Below are the code and all the weights of a small trained network. Each question names an input and a class and asks about switching units off, where a switched-off unit gives its printed mean instead of its output.

import numpy as np


def w(rows, s, z=0):
    codes = np.array(rows[::2]) - 128.0
    scale = np.full(codes.shape[1], s)
    scale[-1] = z or s
    return codes * scale


def f(y):
    return y / 2 * (1 + np.tanh(0.7978845608 * (y + 0.044715 * y**3)))


def log_softmax(a):
    a = a - a.max(-1, keepdims=True)
    return a - np.log(np.exp(a).sum(-1, keepdims=True))


def net(x, mask):
    res = np.array(x, float).reshape(1, 6) / 4 @ E
    y = f(res @ A[0][:, :-1].T + A[0][:, -1])
    res = res + np.where(mask, y, B[0][:, -1]) @ B[0][:, :-1]
    return log_softmax(res[-1] @ U[:, :-1].T + U[:, -1])


A, B = {}, {}
E = w([
[148,3,189,209,245,22,138],'x0',
[27,44,100,227,84,205,49],'x1',
[124,123,135,130,126,122,123],'x2',
[127,128,128,127,127,126,118],'x3',
[236,211,9,212,158,85,15],'x4',
[127,128,133,128,125,126,130],'x5',
],0.0048)
A[0] = w([
[196,179,45,195,136,86,31,80],'N1',
[225,206,152,26,186,61,199,133],'N2',
[106,227,56,72,10,230,135,118],'N3',
[202,183,43,200,137,88,25,74],'N4',
[39,56,244,62,80,155,223,88],'N5',
[249,229,149,4,199,33,218,54],'N6',
[52,73,228,67,86,148,207,104],'N7',
[144,15,180,218,242,36,149,62],'N8',
[42,52,96,219,93,190,40,5],'N9',
[138,37,167,197,231,48,142,82],'N10',
],0.0044,0.0023)
B[0] = w([
[195,112,66,121,205,223,211,197],'N1',
[43,50,150,217,59,185,126,236],'N2',
[189,206,199,29,94,31,37,216],'N3',
[193,110,71,120,202,217,209,202],'N4',
[224,142,39,107,223,205,204,236],'N5',
[30,26,171,254,32,251,98,253],'N6',
[210,134,56,112,209,195,195,215],'N7',
[185,209,199,27,78,93,27,213],'N8',
[74,64,168,212,65,222,114,180],'N9',
[174,199,190,34,84,99,40,194],'N10',
],0.0056,0.0039)
U = w([
[103,135,109,122,131,90,141,254],'0',
[194,118,47,117,250,179,208,68],'1',
[164,186,200,16,66,74,28,69],'2',
[31,51,158,255,32,168,121,66],'3',
],0.0072,0.0083)

Each question gives the input, the list of numbers given to net, and the class t.
The units are the neurons (one row each of A and B). Each row of codes is followed by its name. A weight is (code - 128) times the scale printed after its matrix; where a second scale follows, it is the last column's (A, B and U).
mask holds one flag per neuron, in row order. A switched-off neuron (its flag False) gives its mean, the last column of its row in B, instead of its output. The means were averaged over made-up inputs and are rounded, as every weight is.
A unit's drop is (log p(t) with every unit on - log p(t) with that unit switched off) / (log p(t) with every unit on - log p(t) with every unit switched off).
The circuit of an input: a set's keep is (log p(t) with only the set's units on - log p(t) with every unit switched off) / (log p(t) with every unit on - log p(t) with every unit switched off). Starting from all 10 units, units are removed one at a time, each time the one whose removal leaves the highest keep (on an exact tie, the one counted first), for as long as the keep stays at least 0.8.
circuit, biggest first: the units of the circuit, biggest drop first
unit that matters most: the unit with the biggest drop
k most important neurons: the k neurons with the biggest drops, biggest first
drop when u is switched off: that unit's drop, to one decimal
input [7,6,8,-4,-3,-3], class 2: unit that matters most : N8
input [-5,7,-2,4,-7,-1], class 1: 3 most important neurons : N5; N7; N6
input [-7,3,-4,4,-7,-7], class 1: 2 most important neurons : N5; N7
input [5,4,2,3,-2,-6], class 2: 3 most important neurons : N8; N10; N6
input [4,-8,-1,6,2,-6], class 3: circuit, biggest first : N6; N2
input [-5,-6,7,2,-2,5], class 3: 4 most important neurons : N6; N2; N8; N10
input [6,-7,8,1,4,2], class 3: 3 most important neurons : N6; N2; N3
input [-2,6,-6,4,-6,7], class 1: circuit, biggest first : N5; N7
input [-5,-7,2,-2,-1,4], class 3: circuit, biggest first : N6; N2
input [-7,5,-8,4,5,-4], class 2: 2 most important neurons : N3; N5
input [-8,8,3,-7,0,-1], class 2: 3 most important neurons : N3; N6; N2
input [4,-1,1,-2,-6,-2], class 1: 3 most important neurons : N5; N7; N3
input [8,7,-8,-4,2,-7], class 2: 4 most important neurons : N8; N10; N6; N2
input [-7,5,3,2,-3,-3], class 2: unit that matters most : N3
input [2,6,-8,0,7,-3], class 1: drop when N5 is switched off : -0.1
input [-5,0,7,0,7,6], class 1: drop when N9 is switched off : 0.0
input [5,-7,1,1,6,-1], class 3: drop when N5 is switched off : 0.1
input [7,-2,6,1,2,3], class 2: drop when N8 is switched off : 0.3
